Below is a small trained network, with its code and all its weights. Each question gives an input and a class and asks what happens when units are switched off, that is, made to give their printed mean instead of their output.

import numpy as np


def w(rows, s, z=0):
    codes = np.array(rows[::2]) - 128.0
    scale = np.full(codes.shape[1], s)
    scale[-1] = z or s
    return codes * scale


def norm(h):
    return h / np.sqrt((h * h).mean(-1, keepdims=True) + 1e-5)


def f(y):
    return np.maximum(y, 0)


def log_softmax(a):
    a = a - a.max(-1, keepdims=True)
    return a - np.log(np.exp(a).sum(-1, keepdims=True))


def net(x, mask):
    res = np.array(x, float).reshape(1, 3) / 4 @ E
    u = 0
    for l in range(3):
        y = f(norm(res) @ A[l][:, :-1].T + A[l][:, -1])
        res = res + np.where(mask[u : u + 5], y, B[l][:, -1]) @ B[l][:, :-1]
        u += 5
    return log_softmax(norm(res)[-1] @ U[:, :-1].T + U[:, -1])


A, B = {}, {}
E = w([
[88,82,78,196,191,128,149,140,94],'x0',
[153,151,55,70,122,123,190,150,120],'x1',
[154,99,113,142,253,96,122,135,131],'x2',
],0.00055)
A[0] = w([
[112,108,215,177,153,82,18,2,164,63],'0.n1',
[123,100,86,203,174,89,157,131,80,95],'0.n2',
[206,121,102,59,163,123,181,252,127,33],'0.n3',
[89,143,23,89,110,127,208,120,110,1],'0.n4',
[58,48,178,218,117,208,79,231,104,92],'0.n5',
],0.00092,0.0009)
B[0] = w([
[154,122,112,107,106,214,229,232,104,255],'0.n1',
[82,82,102,63,85,161,125,146,163,224],'0.n2',
[88,160,107,112,123,80,94,5,156,193],'0.n3',
[164,72,218,181,114,207,108,239,103,193],'0.n4',
[92,173,90,122,86,4,79,34,134,222],'0.n5',
],0.0011,0.00072)
A[1] = w([
[215,108,175,96,213,89,104,160,179,124],'1.n1',
[186,138,227,150,187,123,72,136,144,12],'1.n2',
[178,222,203,98,36,137,124,111,121,156],'1.n3',
[224,151,203,69,179,122,102,147,197,130],'1.n4',
[132,105,102,189,248,72,134,119,76,120],'1.n5',
],0.0012)
B[1] = w([
[102,158,111,200,55,112,170,119,54,195],'1.n1',
[162,128,56,132,51,219,210,245,60,155],'1.n2',
[133,42,121,110,251,126,99,154,173,251],'1.n3',
[92,152,118,216,53,119,162,127,51,201],'1.n4',
[167,112,192,65,106,144,92,149,179,214],'1.n5',
],0.0015)
A[2] = w([
[72,148,116,195,92,124,107,21,107,4],'2.n1',
[133,202,157,70,41,177,117,113,158,124],'2.n2',
[156,249,90,132,136,62,155,40,78,3],'2.n3',
[74,123,76,168,93,191,169,154,65,22],'2.n4',
[125,119,87,194,239,128,125,122,95,113],'2.n5',
],0.0017,0.0007)
B[2] = w([
[101,133,4,26,120,57,106,60,93,172],'2.n1',
[105,108,83,181,217,132,141,133,107,231],'2.n2',
[137,186,250,151,192,79,137,22,202,168],'2.n3',
[225,196,204,197,97,106,135,171,60,244],'2.n4',
[123,175,143,87,53,177,121,118,160,225],'2.n5',
],0.0017,0.0011)
U = w([
[85,44,224,165,171,192,23,131,209,161],'0',
[202,181,149,226,51,147,198,204,22,224],'1',
[161,110,3,15,186,180,203,180,188,152],'2',
[176,227,175,128,176,28,192,2,164,5],'3',
[41,123,28,145,49,38,62,24,63,33],'4',
],0.0061,0.0012)

Each question gives the input, the list of numbers given to net, and the class t.
The units are the neurons (one row each of A and B). Each row of codes is followed by its name. A weight is (code - 128) times the scale printed after its matrix; where a second scale follows, it is the last column's (A, B and U).
mask holds one flag per neuron, layer by layer. A switched-off neuron (its flag False) gives its mean, the last column of its row in B, instead of its output. The means were averaged over made-up inputs and are rounded, as every weight is.
A unit's drop is (log p(t) with every unit on - log p(t) with that unit switched off) / (log p(t) with every unit on - log p(t) with every unit switched off).
The circuit of an input: a set's keep is (log p(t) with only the set's units on - log p(t) with every unit switched off) / (log p(t) with every unit on - log p(t) with every unit switched off). Starting from the 12 units with the biggest drops (on a tie, the unit counted first), units are removed one at a time, each time the one whose removal leaves the highest keep (on an exact tie, the one counted first), for as long as the keep stays at least 0.8.
units of the circuit, in order: the units of the circuit, biggest drop first
top k neurons: the k neurons with the biggest drops, biggest first
top k neurons in layer l: the k neurons of layer l with the biggest drops, biggest first
input [8,-5,-7], class 4: units of the circuit, in order -> (2.n1)
input [7,-7,0], class 4: units of the circuit, in order -> (0.n5 2.n1)
input [2,-5,-1], class 4: units of the circuit, in order -> (0.n5 2.n1)
input [-3,4,2], class 3: units of the circuit, in order -> (2.n3 0.n3)
input [-1,5,-6], class 2: top 2 neurons -> (1.n4 1.n3)
input [0,7,6], class 3: units of the circuit, in order -> (1.n3 0.n3 2.n3)
input [-7,0,2], class 1: top 4 neurons -> (1.n4 1.n3 0.n5 1.n1)
input [-3,3,2], class 3: units of the circuit, in order -> (2.n3 0.n3)
input [-3,1,-2], class 2: top 2 neurons -> (2.n4 2.n3)
input [2,-7,-7], class 4: top 3 neurons -> (2.n1 0.n5 1.n5)
input [-5,-7,2], class 1: top 2 neurons -> (1.n2 1.n4)
input [-6,1,-7], class 2: units of the circuit, in order -> (1.n3 2.n2 2.n4)
input [7,-1,2], class 0: units of the circuit, in order -> (1.n5 2.n5)
input [8,-6,-8], class 4: units of the circuit, in order -> (2.n1)
input [6,-7,-2], class 4: units of the circuit, in order -> (0.n5 2.n1)
input [8,-8,-8], class 4: top 2 neurons -> (2.n1 0.n5)
input [-2,1,2], class 3: top 2 neurons in layer 0 -> (0.n3 0.n4)
input [5,-8,-3], class 4: top 2 neurons -> (0.n5 2.n1)
input [-1,-5,1], class 1: top 2 neurons -> (0.n1 1.n2)
input [-6,2,-1], class 2: top 3 neurons in layer 1 -> (1.n3 1.n5 1.n4)
